Below is a small trained network, with its code and all its weights. Each question gives an input and a class and asks what happens when units are switched off, that is, made to give their printed mean instead of their output.

import numpy as np


def w(rows, s, z=0):
    codes = np.array(rows[::2]) - 128.0
    scale = np.full(codes.shape[1], s)
    scale[-1] = z or s
    return codes * scale


def f(y):
    return np.maximum(y, 0)


def log_softmax(a):
    a = a - a.max(-1, keepdims=True)
    return a - np.log(np.exp(a).sum(-1, keepdims=True))


def net(x, mask):
    res = np.array(x, float).reshape(1, 8) / 4 @ E
    y = f(res @ A[0][:, :-1].T + A[0][:, -1])
    res = res + np.where(mask, y, B[0][:, -1]) @ B[0][:, :-1]
    return log_softmax(res[-1] @ U[:, :-1].T + U[:, -1])


A, B = {}, {}
E = w([
[102,150,132,81,105,106,244,116],'x0',
[108,177,122,160,79,173,145,75],'x1',
[36,144,93,107,132,114,81,63],'x2',
[130,97,62,102,61,198,167,76],'x3',
[109,73,99,228,214,151,158,20],'x4',
[145,77,123,146,124,161,114,159],'x5',
[124,121,96,83,172,68,126,197],'x6',
[96,38,66,110,117,145,155,177],'x7',
],0.011)
A[0] = w([
[170,48,49,51,150,225,200,113,242],'N0',
[242,196,204,57,117,146,126,224,204],'N1',
[3,218,177,128,128,49,146,124,253],'N2',
[129,17,167,194,174,91,33,179,133],'N3',
[136,200,214,77,168,9,127,139,205],'N4',
[134,92,52,131,124,100,134,144,124],'N5',
],0.0077,0.0027)
B[0] = w([
[26,114,111,164,58,54,112,107,226],'N0',
[246,96,141,119,49,118,143,122,252],'N1',
[97,129,157,71,174,176,217,109,216],'N2',
[85,98,175,167,126,174,77,167,220],'N3',
[234,68,73,94,214,177,118,137,232],'N4',
[103,141,141,123,103,98,116,131,164],'N5',
],0.011,0.013)
U = w([
[129,179,142,244,145,175,132,1,252],'0',
[180,96,130,57,198,142,148,137,95],'1',
[99,230,93,24,51,181,127,134,193],'2',
[244,106,132,130,19,80,132,179,17],'3',
[113,89,233,164,142,145,39,237,75],'4',
[47,103,59,135,46,40,147,121,131],'5',
],0.0085,0.0025)

Each question gives the input, the list of numbers given to net, and the class t.
The units are the neurons (one row each of A and B). Each row of codes is followed by its name. A weight is (code - 128) times the scale printed after its matrix; where a second scale follows, it is the last column's (A, B and U).
mask holds one flag per neuron, in row order. A switched-off neuron (its flag False) gives its mean, the last column of its row in B, instead of its output. The means were averaged over made-up inputs and are rounded, as every weight is.
A unit's drop is (log p(t) with every unit on - log p(t) with that unit switched off) / (log p(t) with every unit on - log p(t) with every unit switched off).
The circuit of an input: a set's keep is (log p(t) with only the set's units on - log p(t) with every unit switched off) / (log p(t) with every unit on - log p(t) with every unit switched off). Starting from all 6 units, units are removed one at a time, each time the one whose removal leaves the highest keep (on an exact tie, the one counted first), for as long as the keep stays at least 0.8.
units of the circuit, in order: the units of the circuit, biggest drop first
top k neurons: the k neurons with the biggest drops, biggest first
drop of u: that unit's drop, to one decimal
input [-1,-2,-3,-4,3,7,-7,-8], class 4: top 2 neurons	N3, N2
input [1,2,-7,1,0,5,-2,7], class 5: units of the circuit, in order	N0
input [-7,5,8,1,4,8,7,-5], class 4: top 2 neurons	N3, N2
input [0,3,-2,1,3,-3,6,-8], class 1: top 2 neurons	N4, N0
input [-2,3,7,-6,-1,1,4,3], class 1: top 2 neurons	N2, N0
input [5,5,8,-7,-1,-1,-4,6], class 2: top 3 neurons	N4, N2, N1
input [-3,-1,8,-7,-7,2,-7,-2], class 1: top 2 neurons	N4, N2
input [-6,-3,0,4,5,-5,8,-7], class 4: top 3 neurons	N2, N3, N1
input [-4,4,3,-5,-4,-3,-8,4], class 2: units of the circuit, in order	N3, N4, N2
input [4,-2,-8,-6,6,-3,-7,-8], class 1: units of the circuit, in order	N4, N0
input [1,-1,-5,-2,3,1,0,0], class 4: top 2 neurons	N1, N4
input [-6,3,1,-2,-3,5,-5,-8], class 3: top 2 neurons	N1, N2
input [-5,-3,0,8,6,8,0,-3], class 5: top 2 neurons	N0, N4
input [-5,-4,8,-6,4,8,-8,-1], class 4: top neuron	N3
input [2,-7,7,-1,-5,4,4,3], class 1: top 3 neurons	N4, N0, N2
input [4,-8,4,-1,-4,2,-2,-3], class 1: drop of N2	0.1
input [7,0,-8,5,1,-7,4,3], class 5: drop of N0	0.5
input [-3,-1,-7,7,4,-3,0,-1], class 5: drop of N0	0.3
